Below are the code and all the weights of a small trained network. Each question names an input and a class and asks about switching units off, where a switched-off unit gives its printed mean instead of its output.

import numpy as np


def w(rows, s, z=0):
    codes = np.array(rows[::2]) - 128.0
    scale = np.full(codes.shape[1], s)
    scale[-1] = z or s
    return codes * scale


def norm(h):
    return h / np.sqrt((h * h).mean(-1, keepdims=True) + 1e-5)


def f(y):
    return y / 2 * (1 + np.tanh(0.7978845608 * (y + 0.044715 * y**3)))


def log_softmax(a):
    a = a - a.max(-1, keepdims=True)
    return a - np.log(np.exp(a).sum(-1, keepdims=True))


def net(x, mask):
    res = np.array(x, float).reshape(1, 8) / 4 @ E
    u = 0
    for l in range(4):
        y = f(norm(res) @ A[l][:, :-1].T + A[l][:, -1])
        res = res + np.where(mask[u : u + 3], y, B[l][:, -1]) @ B[l][:, :-1]
        u += 3
    return log_softmax(norm(res)[-1] @ U[:, :-1].T + U[:, -1])


A, B = {}, {}
E = w([
[127,77,184,102,113,203,21,166],'x0',
[222,154,129,223,84,96,91,75],'x1',
[129,121,116,129,129,123,126,134],'x2',
[141,138,143,2,4,122,116,61],'x3',
[133,137,71,128,111,138,130,161],'x4',
[121,58,209,198,16,93,237,215],'x5',
[152,131,172,124,146,165,163,112],'x6',
[128,115,152,124,145,119,121,115],'x7',
],0.0096)
A[0] = w([
[33,71,116,56,177,164,164,168,52],'L0N1',
[165,173,106,212,115,62,70,80,113],'L0N2',
[90,56,160,133,100,238,1,184,2],'L0N3',
],0.0095,0.0044)
B[0] = w([
[37,155,136,218,80,171,70,49,234],'L0N1',
[85,70,101,139,140,117,100,118,248],'L0N2',
[206,249,160,159,120,55,104,167,254],'L0N3',
],0.014,0.0054)
A[1] = w([
[52,184,48,160,132,61,224,58,42],'L1N1',
[170,215,81,77,243,104,91,75,16],'L1N2',
[90,153,90,130,183,36,254,50,3],'L1N3',
],0.0077,0.0049)
B[1] = w([
[163,229,160,146,158,56,66,128,253],'L1N1',
[175,110,167,7,187,143,113,197,244],'L1N2',
[106,224,208,155,65,70,132,152,207],'L1N3',
],0.013,0.0032)
A[2] = w([
[170,185,172,2,40,143,144,94,28],'L2N1',
[110,137,91,47,30,82,105,96,13],'L2N2',
[239,80,99,200,125,112,97,46,3],'L2N3',
],0.0099,0.006)
B[2] = w([
[163,139,118,181,180,139,172,112,252],'L2N1',
[183,121,168,249,153,193,173,131,187],'L2N2',
[84,119,98,145,71,197,98,25,191],'L2N3',
],0.017,0.0032)
A[3] = w([
[111,183,84,40,217,160,53,89,3],'L3N1',
[94,52,188,222,3,98,203,252,93],'L3N2',
[126,71,95,166,254,130,161,203,172],'L3N3',
],0.0087,0.0055)
B[3] = w([
[130,8,86,47,109,63,113,99,194],'L3N1',
[156,102,24,27,123,151,163,130,253],'L3N2',
[144,103,121,229,222,170,227,66,187],'L3N3',
],0.012,0.0068)
U = w([
[153,144,99,100,162,126,99,124,255],'0',
[162,63,96,8,170,90,123,180,121],'1',
[193,193,146,116,140,45,62,169,19],'2',
[169,133,123,187,212,178,128,114,20],'3',
[76,126,93,102,96,142,55,76,27],'4',
],0.013,0.0072)

Each question gives the input, the list of numbers given to net, and the class t.
The units are the neurons (one row each of A and B). Each row of codes is followed by its name. A weight is (code - 128) times the scale printed after its matrix; where a second scale follows, it is the last column's (A, B and U).
mask holds one flag per neuron, layer by layer. A switched-off neuron (its flag False) gives its mean, the last column of its row in B, instead of its output. The means were averaged over made-up inputs and are rounded, as every weight is.
A unit's drop is (log p(t) with every unit on - log p(t) with that unit switched off) / (log p(t) with every unit on - log p(t) with every unit switched off).
The circuit of an input: a set's keep is (log p(t) with only the set's units on - log p(t) with every unit switched off) / (log p(t) with every unit on - log p(t) with every unit switched off). Starting from all 12 units, units are removed one at a time, each time the one whose removal leaves the highest keep (on an exact tie, the one counted first), for as long as the keep stays at least 0.8.
units of the circuit, in order: the units of the circuit, biggest drop first
unit that matters most: the unit with the biggest drop
k most important neurons: the k neurons with the biggest drops, biggest first
top k neurons in layer l: the k neurons of layer l with the biggest drops, biggest first
input [-8,5,5,-4,7,0,3,7], class 2: 3 most important neurons : L1N3, L1N1, L0N1
input [0,2,-3,4,-7,7,0,0], class 1: unit that matters most : L3N2
input [8,-1,-1,8,-6,4,6,0], class 2: 2 most important neurons : L0N3, L3N3
input [3,4,2,-6,-3,-8,-6,-5], class 1: units of the circuit, in order : L3N1, L1N2
input [-8,0,8,-6,4,-5,1,4], class 2: 2 most important neurons : L1N3, L1N1
input [-1,-6,-8,7,5,4,2,-7], class 3: top 2 neurons in layer 2 : L2N2, L2N1
input [-3,7,8,6,7,0,6,-1], class 4: top 2 neurons in layer 1 : L1N2, L1N3
input [4,7,-2,-3,0,-5,1,0], class 4: units of the circuit, in order : L0N2, L2N3
input [4,-5,-6,-3,-6,6,4,8], class 1: top 2 neurons in layer 3 : L3N2, L3N3
input [6,8,0,-7,-1,2,6,1], class 4: 2 most important neurons : L2N3, L1N2
input [0,-6,2,-4,-7,4,-5,3], class 4: top 2 neurons in layer 2 : L2N1, L2N2
input [-1,7,-1,1,-3,6,0,8], class 4: top 2 neurons in layer 1 : L1N3, L1N2
input [-7,-6,-4,6,0,1,-6,-1], class 2: top 2 neurons in layer 1 : L1N1, L1N3
input [6,3,-6,7,-3,-2,0,-1], class 3: units of the circuit, in order : L2N1
input [-3,-6,-2,0,-2,0,2,-1], class 4: top 2 neurons in layer 0 : L0N1, L0N3
input [-4,8,-7,-1,4,2,0,1], class 4: units of the circuit, in order : L2N3, L0N2
input [-5,1,1,7,1,5,-1,3], class 3: 3 most important neurons : L2N1, L2N2, L0N3
input [-2,-4,3,5,-3,-6,5,4], class 1: top 2 neurons in layer 1 : L1N2, L1N3
input [3,-2,-1,3,5,-2,-1,-8], class 2: 2 most important neurons : L0N3, L3N3
input [1,1,0,-7,-6,-8,0,-3], class 1: units of the circuit, in order : L3N1, L1N2
input [-6,-7,0,-5,-1,1,0,1], class 4: units of the circuit, in order : L0N1
input [5,8,1,0,1,-3,-1,-2], class 4: units of the circuit, in order : L2N3, L0N2
input [8,-1,4,7,8,-6,5,6], class 2: 2 most important neurons : L0N3, L3N2
input [-2,-8,6,8,-8,-2,-4,-2], class 3: top 2 neurons in layer 2 : L2N2, L2N1
input [-1,-6,3,-3,-2,-8,-1,-5], class 1: 2 most important neurons : L3N1, L1N2
input [-2,7,4,8,7,0,-6,2], class 3: 2 most important neurons : L2N2, L0N1
input [5,1,-3,0,0,-7,-3,-5], class 1: 2 most important neurons : L3N1, L1N2
input [7,-5,1,8,-6,6,4,-6], class 3: 2 most important neurons : L2N1, L2N2
